Each matrix's rows are made from only a few directions, up to rounding. Fill in the rest of each cut row.
(in the rows, 128 means zero)
Made from 2 directions:
[[119 162 204 182 110 110 148]
 [141 127 118 128 128 130 124]
 [154 116  86 111 134 137 115]
 [114 146 174 155 119 118 141]]
Cut rows, each with the rest of it:
[114 135 153 139] -> [125 123 136]
[150 148 155 162] -> [116 120 133]
[131 135 140 139] -> [124 125 131]
[110 135 155 138] -> [125 122 136]
[121 137 152 143] -> [123 122 135]
[111 125 133 122] -> [130 128 131]

Made from 3 directions:
[[139 142 117 143  97 141 159]
 [147 126 172 117 120 101 119]
 [127 162 216 128 131  87 109]
 [149 153 115 153  74 147 181]
 [131 160 196 133 120  99 123]]
Cut rows, each with the rest of it:
[161  63  47 108 112 154] -> [144]
[113 156 162 137 135 117] -> [122]
[117 155 155 138 128 122] -> [128]
[105 206 155 174 101 141] -> [167]
[ 81 116  54 133 176 167] -> [112]
[147  97 116 112 126 124] -> [123]

Made from 2 directions:
[[138 111 112 101 114 115 177]
 [126 149 144 147 140 141  83]
 [139 108 109  98 112 113 184]
 [121 114 122 128 125 122 144]]
Cut rows, each with the rest of it:
[136 126 123 115 122 124] -> [145]
[105 119 133 155 137 131] -> [108]
[131 107 112 109 116 115] -> [173]
[146 111 108  89 109 112] -> [190]

Made from 2 directions:
[[ 98 128 123 137 138 126 126]
 [106 114 130 155 140 107 125]
 [196 119 143 118 108 122 131]
 [134 162 115  78 116 176 133]]
Cut rows, each with the rest of it:
[145 143 125] -> [101 118 150 131]
[ 88 162 107] -> [ 92 131 172 130]

Made from 2 directions:
[[173 145 154 158 121 147 107]
 [159  90 160 177 118 153 154]
 [127  52 149 169 120 145 189]
 [106 176  99  82 138 105  92]]
Cut rows, each with the rest of it:
[139 103 143 152 123] -> [140 146]
[ 83 171  85  64 142] -> [ 95 100]
[170 160 148 147 123] -> [142  96]
[134 119 135 138 126] -> [133 134]
[161 157 143 142 125] -> [138 100]
[143 100 146 156 122] -> [142 148]
[140 176 123 112 131] -> [123  88]

Made from 2 directions:
[[120 115 119 128 121 132  89]
 [136 135 136 108 146 123 135]
 [124 140 127 191  90 133 209]]
Cut rows, each with the rest of it:
[133 134 133 123] -> [134 126 142]
[138 145 139 133] -> [134 123 183]
[130 130 130 127] -> [130 127 135]
[117 113 116 139] -> [113 134  91]
[126 133 127 155] -> [112 130 161]
[140 141 140 111] -> [147 122 157]
[131 132 131 126] -> [131 126 139]

Made from 3 directions:
[[ 70 114 152 127 188  60 127]
 [185 162 172 127  82 227 140]
 [165 140 134 134 150 136 126]
 [ 93 127 149 119  80 159 137]
 [110 117 110 127 126 108 125]]
Cut rows, each with the rest of it:
[126 126 126 130 145 111] -> [126]
[125 123 106 125  85 146] -> [128]
[128 130 131 126 114 141] -> [130]
[ 87 114 129 126 153  84] -> [126]

Made from 2 directions:
[[118 112  42 130 147 168 153]
 [127 126 131 114 138 128 133]
 [132 134 160 125 123 113 120]
 [126 125 105 135 128 138 132]]
Cut rows, each with the rest of it:
[124 122  99 124] -> [138 142 138]
[129 129 121 144] -> [117 130 123]

Made from 3 directions:
[[ 79 224  78 104 104 160  42]
 [122 106 190 141 124  87 161]
 [118 158 104 120 122 142  97]
 [114 122 122 122 132 144 145]]
Cut rows, each with the rest of it:
[162 132  65 122 138 162] -> [98]
[ 78 150 163 123 115 117] -> [137]
[138 120 111 126 134 140] -> [130]
[ 85 154 142 120 117 129] -> [126]

Made from 3 directions:
[[153 160 108 195 118 161  40]
 [143 139  98 152 109 156  78]
 [131  55 149 109 117  49 151]
 [116 133 114  92 125 150 160]]
Cut rows, each with the rest of it:
[108  75 139  56 124  85] -> [210]
[113 162 132 111 145 159] -> [158]
[122 123 130 111 130 125] -> [149]
[129 105 142 128 129  97] -> [135]
[108 139 129  86 138 145] -> [180]
[135 138 127 151 128 134] -> [103]
[142 174 136 192 143 153] -> [70]
